Below is a small trained network, with its code and all its weights. Each question gives an input and a class and asks what happens when units are switched off, that is, made to give their printed mean instead of their output.

import numpy as np


def w(rows, s, z=0):
    codes = np.array(rows[::2]) - 128.0
    scale = np.full(codes.shape[1], s)
    scale[-1] = z or s
    return codes * scale


def f(y):
    return y / 2 * (1 + np.tanh(0.7978845608 * (y + 0.044715 * y**3)))


def log_softmax(a):
    a = a - a.max(-1, keepdims=True)
    return a - np.log(np.exp(a).sum(-1, keepdims=True))


def net(x, mask):
    res = np.array(x, float).reshape(1, 6) / 4 @ E
    y = f(res @ A[0][:, :-1].T + A[0][:, -1])
    res = res + np.where(mask, y, B[0][:, -1]) @ B[0][:, :-1]
    return log_softmax(res[-1] @ U[:, :-1].T + U[:, -1])


A, B = {}, {}
E = w([
[148,156,192,137,181,155,99,122,118,149],'x0',
[202,152,94,90,135,72,127,173,125,136],'x1',
[120,128,122,117,100,179,57,191,64,119],'x2',
[112,179,99,136,96,96,127,56,6,130],'x3',
[116,138,144,80,126,140,143,124,124,133],'x4',
[101,162,3,97,198,132,65,111,160,118],'x5',
],0.013)
A[0] = w([
[206,185,109,99,101,63,139,203,104,121,21],'N1',
[145,189,109,147,86,101,107,28,29,177,107],'N2',
[157,114,177,128,100,117,143,116,115,171,16],'N3',
[18,92,127,176,87,207,134,93,115,131,16],'N4',
[245,75,164,169,34,202,202,126,98,51,243],'N5',
[165,152,181,133,236,162,103,113,86,170,3],'N6',
[88,86,76,102,62,106,167,154,133,62,114],'N7',
[93,139,114,141,126,189,109,255,44,52,48],'N8',
],0.009,0.0044)
B[0] = w([
[86,9,131,46,163,56,124,117,135,99,187],'N1',
[81,123,169,112,199,190,151,164,190,193,249],'N2',
[84,159,69,128,126,178,118,87,91,95,162],'N3',
[59,49,139,125,130,75,109,139,104,93,180],'N4',
[106,148,64,81,125,177,114,120,143,124,250],'N5',
[204,48,80,188,160,136,162,125,56,101,171],'N6',
[198,121,121,208,197,205,163,157,44,201,166],'N7',
[111,218,126,150,134,67,204,129,151,103,191],'N8',
],0.012,0.014)
U = w([
[194,76,129,183,175,173,162,158,14,137,104],'0',
[68,30,154,101,141,56,90,127,112,107,103],'1',
[118,131,187,122,155,186,111,236,219,174,96],'2',
[118,140,126,125,140,138,110,144,131,142,251],'3',
[112,197,138,160,142,71,250,83,159,84,160],'4',
[111,173,40,91,152,177,28,85,121,121,117],'5',
[138,163,144,128,103,121,101,104,115,134,109],'6',
[152,151,146,164,44,57,104,94,75,127,90],'7',
],0.011,0.015)

Each question gives the input, the list of numbers given to net, and the class t.
The units are the neurons (one row each of A and B). Each row of codes is followed by its name. A weight is (code - 128) times the scale printed after its matrix; where a second scale follows, it is the last column's (A, B and U).
mask holds one flag per neuron, in row order. A switched-off neuron (its flag False) gives its mean, the last column of its row in B, instead of its output. The means were averaged over made-up inputs and are rounded, as every weight is.
A unit's drop is (log p(t) with every unit on - log p(t) with that unit switched off) / (log p(t) with every unit on - log p(t) with every unit switched off).
The circuit of an input: a set's keep is (log p(t) with only the set's units on - log p(t) with every unit switched off) / (log p(t) with every unit on - log p(t) with every unit switched off). Starting from all 8 units, units are removed one at a time, each time the one whose removal leaves the highest keep (on an exact tie, the one counted first), for as long as the keep stays at least 0.8.
circuit, biggest first: the units of the circuit, biggest drop first
top k neurons: the k neurons with the biggest drops, biggest first
drop of u: that unit's drop, to one decimal
input [3,1,4,-4,8,4], class 3: top 2 neurons : (N2, N5)
input [-2,8,-8,-1,7,3], class 1: top 2 neurons : (N1, N8)
input [-3,-8,8,3,4,-2], class 1: top 2 neurons : (N4, N3)
input [5,6,4,7,2,4], class 2: top 2 neurons : (N2, N4)
input [4,1,-4,-5,6,-5], class 3: circuit, biggest first : (N2, N5)
input [5,4,8,6,-4,-2], class 4: circuit, biggest first : (N8)
input [-1,-1,6,-5,-1,-4], class 4: top 2 neurons : (N8, N2)
input [-3,8,-1,-6,7,5], class 1: top 3 neurons : (N1, N2, N5)
input [0,7,-3,8,-1,-5], class 2: top 2 neurons : (N2, N4)
input [-2,-3,4,6,-7,6], class 3: circuit, biggest first : (N5, N2)
input [-3,-3,5,1,-2,5], class 4: circuit, biggest first : (N8, N5)
input [-3,3,-4,4,0,-1], class 2: circuit, biggest first : (N2, N8, N6)
input [-8,3,3,-7,-6,3], class 0: top 2 neurons : (N7, N2)
input [-1,5,0,-5,7,-4], class 3: top neuron : (N2)
input [7,8,2,-8,6,1], class 1: circuit, biggest first : (N1, N2)
input [4,-6,7,7,-5,2], class 2: top 2 neurons : (N2, N1)
input [5,5,-6,3,-8,-6], class 3: top 2 neurons : (N8, N5)
input [2,8,-3,-5,-2,6], class 1: top 3 neurons : (N1, N2, N5)
input [-7,8,-1,1,-1,-8], class 1: top 3 neurons : (N1, N6, N5)
input [-5,-8,-7,4,8,-3], class 1: top 2 neurons : (N4, N8)
input [-1,-8,-3,0,7,-8], class 1: circuit, biggest first : (N4)
input [7,2,-6,7,-4,5], class 0: top 3 neurons : (N6, N5, N8)
input [8,-6,-6,-6,-8,-2], class 0: drop of N8 : 0.1
input [8,-8,6,-6,-3,4], class 0: drop of N1 : 0.2
input [8,-8,7,7,-3,5], class 0: drop of N6 : 1.4
input [-2,-8,6,-2,-6,-4], class 1: drop of N4 : 3.0
input [-8,1,0,-3,-3,-6], class 0: circuit, biggest first : (N7)
